[-42.2  23.4  39.0 -84.5] -> <9>
[-42.9  23.4  50.2 -42.1] -> <131>
[-42.3  23.4  39.0 -84.4] -> <119>
find: [-42.9  23.4  50.2 -42.1] => <131>
rest: [-42.2  23.4] => [ 39.0 -84.5]
rest: [-42.3  23.4] => [ 39.0 -84.4]
find: [-42.3  23.4  39.0 -84.4] => <119>
rest: [-42.2  23.4  39.0] => [-84.5]
rest: [-42.9  23.4  50.2] => [-42.1]
rest: [23.4 50.2] => [-42.1]

[  1.5 -44.5  12.9  32.8  13.3   8.4  40.4 -13.8  -6.7 -25.0  46.0  53.9
  62.0  13.2] : <85>
[ 18.9  53.2 -20.2 -28.2 -11.0  28.5 -15.0 -15.7   5.7 -46.4  -3.3 -53.0
 -24.4  23.9] : <32>
[ 18.9  53.2 -20.2 -28.2 -11.0  28.5 -15.0 -13.7  -6.7  35.4 -16.5  41.2
 -11.6 -15.1] : <39>
[  9.4 -22.0 -43.1  -9.7 -33.4  92.5  49.7 -38.5   5.7 -46.4  -3.3 -52.9
  62.0 -33.6] : <119>
rest: [ 35.4 -16.5  41.2] => [-11.6 -15.1]
rest: [-13.8  -6.7] => [-25.0  46.0  53.9  62.0  13.2]
rest: [ -3.3 -52.9  62.0] => [-33.6]
rest: [  5.7 -46.4  -3.3 -53.0] => [-24.4  23.9]

[  4.2   4.0   8.5   9.5  22.4  -4.4 -11.4 -46.4 -16.5  -1.1   2.4   3.7
   1.1  13.9  -1.9  22.2  19.2  70.2] -> <56>
[  4.7   1.2   6.3   5.2   3.8  -2.8  -9.2 -30.5 -15.8   5.0   1.9   6.9
   1.1  13.9  -1.9  22.2  19.1  41.1] -> <60>
[  4.7   1.2   6.3   5.2   3.8  -2.9  -9.2 -30.4 -15.8   5.0   1.9   6.9
  -2.6  11.8  -1.6  26.4  38.0  41.1] -> <149>
rest: [ -9.2 -30.5] => [-15.8   5.0   1.9   6.9   1.1  13.9  -1.9  22.2  19.1  41.1]
rest: [8.5 9.5] => [ 22.4  -4.4 -11.4 -46.4 -16.5  -1.1   2.4   3.7   1.1  13.9  -1.9  22.2
  19.2  70.2]
rest: [ 1.1 13.9 -1.9 22.2 19.2] => [70.2]
rest: [ 3.8 -2.8 -9.2] => [-30.5 -15.8   5.0   1.9   6.9   1.1  13.9  -1.9  22.2  19.1  41.1]
rest: [22.2 19.1] => [41.1]

[-25.3   3.4 -47.3   7.7 -29.4] -> <48>
[-19.5 -13.4 -52.5 -60.8  52.7] -> <131>
[ 30.7  -7.0 -46.3  11.2  -7.6] -> <85>
[ 16.0  -7.0 -46.3  11.2  18.4] -> <39>
[ -0.1 -31.1 -17.0   0.5  -0.3] -> <119>
[-19.4 -13.4 -52.5   7.7  12.3] -> <60>
[ 16.1  -7.0 -46.3  11.2  18.4] -> <56>
[ 16.1  -7.0 -46.4  11.2  -7.6] -> <9>
[-14.4   0.8 -10.0  26.7 -13.6] -> <80>
rest: [-31.1 -17.0   0.5] => [-0.3]
rest: [-19.5 -13.4 -52.5] => [-60.8  52.7]
rest: [  0.8 -10.0] => [ 26.7 -13.6]

